Here is a tiny trained network, its code and every weight. The questions are about switching its units off for an input and a class, where a switched-off unit gives its printed mean instead of its output.

import numpy as np


def w(rows, s, z=0):
    codes = np.array(rows[::2]) - 128.0
    scale = np.full(codes.shape[1], s)
    scale[-1] = z or s
    return codes * scale


def f(y):
    return y / 2 * (1 + np.tanh(0.7978845608 * (y + 0.044715 * y**3)))


def log_softmax(a):
    a = a - a.max(-1, keepdims=True)
    return a - np.log(np.exp(a).sum(-1, keepdims=True))


def net(x, mask):
    res = np.array(x, float).reshape(1, 7) / 4 @ E
    y = f(res @ A[0][:, :-1].T + A[0][:, -1])
    res = res + np.where(mask, y, B[0][:, -1]) @ B[0][:, :-1]
    return log_softmax(res[-1] @ U[:, :-1].T + U[:, -1])


A, B = {}, {}
E = w([
[126,136,112,158,147,120,137,146,142,137],'x0',
[93,1,178,189,131,39,124,172,50,79],'x1',
[71,163,219,210,130,225,70,149,83,206],'x2',
[27,200,135,59,50,107,184,200,119,102],'x3',
[136,123,132,127,133,124,126,145,144,139],'x4',
[175,140,144,62,210,203,191,177,25,88],'x5',
[128,123,143,103,101,138,128,97,100,118],'x6',
],0.0081)
A[0] = w([
[166,129,60,73,123,63,211,93,169,87,73],'N1',
[243,148,96,155,189,146,69,41,120,143,118],'N2',
[193,130,66,24,146,46,155,83,179,78,142],'N3',
[27,207,67,67,61,131,166,222,137,67,167],'N4',
[46,150,222,212,122,229,57,139,103,225,146],'N5',
[235,159,117,63,194,151,255,197,47,101,43],'N6',
[132,247,168,140,120,205,64,108,117,246,94],'N7',
[65,29,195,182,152,20,123,173,44,107,111],'N8',
[162,108,68,92,101,61,111,87,214,59,102],'N9',
[57,214,126,80,88,93,246,209,120,111,92],'N10',
[181,128,54,86,116,84,129,143,129,91,162],'N11',
[67,183,232,156,123,210,111,151,100,182,202],'N12',
[95,129,125,155,14,24,28,45,239,185,78],'N13',
[79,144,107,182,66,78,64,31,198,139,35],'N14',
[178,248,28,85,113,190,115,105,159,177,19],'N15',
[18,152,126,76,104,109,191,134,147,123,110],'N16',
[171,215,50,59,127,206,152,62,232,131,7],'N17',
[180,171,38,72,156,42,165,84,131,84,98],'N18',
[205,84,126,172,165,129,112,54,118,115,86],'N19',
[141,164,161,90,205,169,194,158,43,140,47],'N20',
[202,105,100,83,228,223,145,173,60,104,16],'N21',
[222,80,80,162,194,169,122,14,140,137,137],'N22',
[253,39,126,161,189,166,81,49,151,141,139],'N23',
[180,109,34,85,131,71,194,123,151,73,160],'N24',
],0.0065,0.0019)
B[0] = w([
[151,194,182,200,168,149,88,123,84,84,206],'N1',
[59,144,100,53,79,68,69,185,129,170,212],'N2',
[164,198,207,238,184,163,83,130,113,120,228],'N3',
[122,176,129,59,69,25,75,155,157,214,231],'N4',
[177,198,213,199,178,167,91,90,99,107,255],'N5',
[90,73,66,89,191,148,192,45,197,160,223],'N6',
[208,92,134,206,126,194,101,175,74,59,221],'N7',
[240,73,28,119,76,149,166,215,50,24,248],'N8',
[170,165,164,175,163,189,133,96,135,109,208],'N9',
[66,172,138,69,60,44,87,137,144,193,220],'N10',
[153,146,185,141,151,141,101,124,130,133,182],'N11',
[160,190,214,150,160,151,100,130,116,147,220],'N12',
[100,44,86,108,191,170,246,57,193,161,254],'N13',
[77,39,109,89,183,187,190,63,216,175,208],'N14',
[163,44,36,97,89,124,137,197,61,43,214],'N15',
[72,159,101,91,82,64,89,132,164,184,184],'N16',
[210,34,2,116,72,152,125,188,69,47,227],'N17',
[180,169,188,193,204,188,69,126,108,121,206],'N18',
[95,160,123,46,72,76,78,182,115,173,183],'N19',
[105,101,93,90,170,183,196,15,161,155,185],'N20',
[83,89,74,110,155,177,191,53,209,188,201],'N21',
[61,187,145,70,63,66,76,160,182,202,221],'N22',
[83,182,141,36,80,30,48,189,141,169,234],'N23',
[197,195,182,193,183,181,93,101,77,65,217],'N24',
],0.0071,0.0094)
U = w([
[165,195,220,218,197,160,95,125,98,133,251],'0',
[60,189,129,65,61,16,80,191,176,215,169],'1',
[81,61,84,110,219,162,254,38,223,190,77],'2',
[203,31,32,141,80,118,147,238,42,32,43],'3',
],0.0088,0.0028)

Each question gives the input, the list of numbers given to net, and the class t.
The units are the neurons (one row each of A and B). Each row of codes is followed by its name. A weight is (code - 128) times the scale printed after its matrix; where a second scale follows, it is the last column's (A, B and U).
mask holds one flag per neuron, in row order. A switched-off neuron (its flag False) gives its mean, the last column of its row in B, instead of its output. The means were averaged over made-up inputs and are rounded, as every weight is.
A unit's drop is (log p(t) with every unit on - log p(t) with that unit switched off) / (log p(t) with every unit on - log p(t) with every unit switched off).
The circuit of an input: a set's keep is (log p(t) with only the set's units on - log p(t) with every unit switched off) / (log p(t) with every unit on - log p(t) with every unit switched off). Starting from the 12 units with the biggest drops (on a tie, the unit counted first), units are removed one at a time, each time the one whose removal leaves the highest keep (on an exact tie, the one counted first), for as long as the keep stays at least 0.8.
circuit, biggest first: the units of the circuit, biggest drop first
most important unit: the unit with the biggest drop
top k neurons: the k neurons with the biggest drops, biggest first
drop when u is switched off: that unit's drop, to one decimal
input [-7,-5,3,0,-6,-7,-2], class 2: circuit, biggest first => (N13)
input [1,-6,3,-4,-8,-7,-1], class 2: top 2 neurons => (N13; N14)
input [-2,-5,-3,0,0,5,6], class 2: top 2 neurons => (N6; N8)
input [-5,-4,-8,-8,6,-1,-8], class 0: top 3 neurons => (N3; N24; N18)
input [-7,-7,4,6,6,5,-7], class 3: top 2 neurons => (N7; N15)
input [-8,1,-5,-2,8,7,4], class 2: top 2 neurons => (N6; N21)
input [-1,-1,5,-1,2,-8,-1], class 2: top 2 neurons => (N13; N14)
input [-8,0,-6,-7,-4,-5,1], class 1: top 3 neurons => (N23; N22; N2)
input [7,-6,-5,1,-6,-7,5], class 2: top 3 neurons => (N13; N14; N8)
input [-5,-2,-6,2,6,-6,-6], class 0: top 2 neurons => (N3; N1)
input [3,-4,-7,-8,-7,-3,-6], class 1: top 2 neurons => (N22; N23)
input [1,7,6,1,1,3,-8], class 3: drop when N18 is switched off => 0.3
input [-3,-1,-5,-1,8,-3,-6], class 0: drop when N11 is switched off => 0.0
input [-4,-3,2,1,8,2,7], class 3: drop when N14 is switched off => 0.1
input [-5,6,4,-8,7,8,-6], class 1: most important unit => N23
